Below is a small trained network, with its code and all its weights. Each question gives an input and a target symbol and asks what happens when units are switched off, that is, made to give their printed mean instead of their output.

import numpy as np


def w(rows, s, z=0):
    codes = np.array(rows[::2]) - 128.0
    scale = np.full(codes.shape[1], s)
    scale[-1] = z or s
    return codes * scale


def f(y):
    return y / 2 * (1 + np.tanh(0.7978845608 * (y + 0.044715 * y**3)))


def softmax(a):
    e = np.exp(a - a.max(-1, keepdims=True))
    return e / e.sum(-1, keepdims=True)


def log_softmax(a):
    a = a - a.max(-1, keepdims=True)
    return a - np.log(np.exp(a).sum(-1, keepdims=True))


def net(x, mask):
    ids = ['ΓΔΞΠΣΨΩαβεζηθλμτ'.index(c) for c in x.split()]
    T = len(ids)
    res = E[ids] + P[:T]
    u = 0
    for l in range(3):
        q, k, v = (res @ M[l].T for M in (Q, K, V))
        z = softmax(np.where(np.tri(T) > 0, q @ k.T / 3**0.5, -1e9)) @ v
        res = res + np.where(mask[u], z, O[l][:, -1]) @ O[l][:, :-1]
        u += 1
        y = f(res @ A[l][:, :-1].T + A[l][:, -1])
        res = res + np.where(mask[u : u + 4], y, B[l][:, -1]) @ B[l][:, :-1]
        u += 4
    return log_softmax(res[-1] @ U[:, :-1].T + U[:, -1])


Q, K, V, O, A, B = {}, {}, {}, {}, {}, {}
E = w([
[68,102,128,123,114],'Γ',
[76,91,129,132,106],'Δ',
[159,139,108,143,155],'Ξ',
[122,142,135,85,224],'Π',
[107,100,136,135,84],'Σ',
[65,126,131,94,175],'Ψ',
[91,177,154,73,178],'Ω',
[166,138,160,160,73],'α',
[56,79,135,134,101],'β',
[71,129,138,112,118],'ε',
[82,62,111,142,150],'ζ',
[82,128,125,100,154],'η',
[128,27,109,186,151],'θ',
[95,150,147,108,106],'λ',
[137,166,207,121,7],'μ',
[114,168,151,95,128],'τ',
],0.019)
P = w([
[130,72,147,13,108],'0',
[99,123,106,100,104],'1',
[65,154,131,150,116],'2',
[39,174,165,182,129],'3',
[16,180,197,212,134],'4',
[2,200,218,221,165],'5',
],0.0081)
Q[0] = w([
[192,126,1,53,98],'0.h0',
[129,121,67,70,92],'0.h0',
[151,98,120,144,124],'0.h0',
],0.013)
K[0] = w([
[115,22,117,1,99],'0.h0',
[227,122,189,63,85],'0.h0',
[120,183,103,97,140],'0.h0',
],0.008)
V[0] = w([
[134,2,117,178,107],'0.h0',
[193,120,169,127,170],'0.h0',
[180,186,96,134,102],'0.h0',
],0.0097)
O[0] = w([
[126,183,254,130,199,3],'0.h0',
[107,208,54,125,40,34],'0.h0',
[170,193,64,193,186,4],'0.h0',
],0.0086,0.0032)
A[0] = w([
[149,100,84,61,102,2],'0.n0',
[113,3,145,64,81,165],'0.n1',
[60,98,140,241,156,217],'0.n2',
[26,205,80,168,220,104],'0.n3',
],0.0077,0.008)
B[0] = w([
[151,89,85,255,99,116],'0.n0',
[141,247,82,175,192,255],'0.n1',
[176,104,95,25,60,242],'0.n2',
[172,74,135,119,21,154],'0.n3',
],0.0094,0.0083)
Q[1] = w([
[213,83,113,254,162],'1.h0',
[179,92,117,129,122],'1.h0',
[193,111,166,214,200],'1.h0',
],0.0093)
K[1] = w([
[5,101,95,99,200],'1.h0',
[99,2,56,83,173],'1.h0',
[81,112,81,65,206],'1.h0',
],0.0089)
V[1] = w([
[73,151,81,125,157],'1.h0',
[150,144,86,180,254],'1.h0',
[77,116,144,69,199],'1.h0',
],0.0085)
O[1] = w([
[182,54,140,133,1,119],'1.h0',
[117,81,196,163,116,2],'1.h0',
[164,21,94,169,67,79],'1.h0',
],0.0096,0.0088)
A[1] = w([
[2,109,115,156,95,46],'1.n0',
[181,196,136,150,129,114],'1.n1',
[198,59,101,137,143,2],'1.n2',
[145,184,127,196,196,177],'1.n3',
],0.01,0.0064)
B[1] = w([
[25,54,90,126,79,108],'1.n0',
[83,29,80,145,151,254],'1.n1',
[112,130,64,209,218,132],'1.n2',
[2,95,121,40,119,201],'1.n3',
],0.0094,0.0046)
Q[2] = w([
[98,189,129,166,125],'2.h0',
[175,149,83,139,168],'2.h0',
[126,116,93,2,188],'2.h0',
],0.0088)
K[2] = w([
[135,109,143,198,243],'2.h0',
[108,170,78,205,2],'2.h0',
[143,227,137,68,74],'2.h0',
],0.0059)
V[2] = w([
[231,24,8,133,238],'2.h0',
[155,228,99,168,179],'2.h0',
[25,5,91,152,1],'2.h0',
],0.0078)
O[2] = w([
[1,142,137,42,14,3],'2.h0',
[153,76,91,52,150,144],'2.h0',
[126,220,170,208,124,140],'2.h0',
],0.009,0.0071)
A[2] = w([
[90,116,87,75,188,106],'2.n0',
[183,202,63,154,180,2],'2.n1',
[131,155,40,254,96,87],'2.n2',
[48,239,224,83,146,133],'2.n3',
],0.0084,0.0076)
B[2] = w([
[102,112,156,211,108,249],'2.n0',
[82,164,164,123,137,187],'2.n1',
[128,143,77,154,154,160],'2.n2',
[121,2,136,102,132,180],'2.n3',
],0.017,0.011)
U = w([
[49,100,126,118,187,114],'Γ',
[240,108,155,109,186,181],'Δ',
[198,192,32,77,121,216],'Ξ',
[169,126,191,186,95,91],'Π',
[207,165,105,139,142,152],'Σ',
[137,69,114,205,111,2],'Ψ',
[108,74,227,125,68,120],'Ω',
[187,139,156,203,108,107],'α',
[147,65,238,44,154,44],'β',
[55,137,89,89,9,133],'ε',
[147,116,152,190,88,63],'ζ',
[184,127,207,168,93,160],'η',
[147,239,145,143,205,29],'θ',
[137,174,35,174,103,29],'λ',
[172,121,195,180,109,83],'μ',
[124,146,143,31,78,189],'τ',
],0.011,0.0089)

Each question gives the input, a string of symbols that net reads in full, and the target symbol t.
The units are the heads (3 rows each of Q, K, V and O) and the neurons (one row each of A and B). Each row of codes is followed by its name. A weight is (code - 128) times the scale printed after its matrix; where a second scale follows, it is the last column's (O, A, B and U).
mask holds one flag per unit, layer by layer, with each layer's heads first. A switched-off unit (its flag False) gives its mean, the last column of its rows in O or B, instead of its output. The means were averaged over made-up inputs and are rounded, as every weight is.
A unit's drop is (log p(t) with every unit on - log p(t) with that unit switched off) / (log p(t) with every unit on - log p(t) with every unit switched off).
The circuit of an input: a set's keep is (log p(t) with only the set's units on - log p(t) with every unit switched off) / (log p(t) with every unit on - log p(t) with every unit switched off). Starting from the 12 units with the biggest drops (on a tie, the unit counted first), units are removed one at a time, each time the one whose removal leaves the highest keep (on an exact tie, the one counted first), for as long as the keep stays at least 0.8.
units of the circuit, in order: the units of the circuit, biggest drop first
unit that matters most: the unit with the biggest drop
top k neurons: the k neurons with the biggest drops, biggest first
k most important neurons of layer l: the k neurons of layer l with the biggest drops, biggest first
input θ Π ζ ε Ξ θ, target τ: top 2 neurons	0.n2, 2.n0
input Π μ Ψ Γ θ Ω, target Δ: top 2 neurons	0.n3, 0.n1
input ε Π μ μ, target θ: 2 most important neurons of layer 0	0.n1, 0.n2
input μ μ μ η θ, target Δ: top 2 neurons	0.n2, 1.n3
input μ Π Ξ, target Ξ: units of the circuit, in order	2.n0, 0.h0
input ζ β Δ τ μ, target Γ: top 2 neurons	1.n1, 2.n3
input μ β Π τ μ Σ, target θ: units of the circuit, in order	1.h0
input Ξ ζ ε, target Ω: units of the circuit, in order	2.h0, 1.h0, 2.n3
input μ μ α, target θ: units of the circuit, in order	2.h0, 2.n3, 2.n1
input η θ Π, target β: top 2 neurons	2.n0, 2.n3
input τ Π Γ, target ε: top 2 neurons	2.n0, 1.n0
input ζ Π μ θ, target Δ: units of the circuit, in order	0.n2, 2.h0
input Ψ μ μ ζ, target θ: top 4 neurons	0.n2, 0.n3, 1.n3, 2.n3
input μ μ μ θ Σ, target Δ: unit that matters most	0.n2
input Ω Ω η Ω Ψ, target λ: 2 most important neurons of layer 2	2.n2, 2.n0
input τ θ η, target β: units of the circuit, in order	0.h0, 2.n3
input μ θ Ω, target Δ: units of the circuit, in order	0.n1, 2.h0
input Δ τ ζ Π Π, target ε: units of the circuit, in order	2.h0, 1.h0
input ε Ω Π Π, target ε: units of the circuit, in order	2.h0, 0.h0
input Ψ θ ζ Ω Ω ε, target λ: most important neuron of layer 1	1.n0
input Π θ Π μ μ ζ, target θ: top 4 neurons	0.n2, 0.n3, 2.n3, 1.n3
input Π ζ Π, target Ω: top 2 neurons	2.n3, 0.n2
input Π Δ τ Π, target Ξ: top 2 neurons	2.n0, 1.n1
input η θ τ β, target Ξ: top 2 neurons	0.n2, 0.n1
input μ μ Ψ μ, target Γ: 2 most important neurons of layer 1	1.n1, 1.n3
input τ Ω Ω, target λ: top 4 neurons	0.n2, 2.n2, 0.n3, 0.n1
input μ μ Π μ μ Γ, target θ: 3 most important neurons of layer 0	0.n2, 0.n3, 0.n1
input α Ω τ μ Ξ Ψ, target Ξ: unit that matters most	0.n3
input θ Δ θ Π, target β: top 2 neurons	2.n0, 0.n2
input θ Π β, target ε: top 4 neurons	1.n0, 2.n0, 0.n2, 0.n3
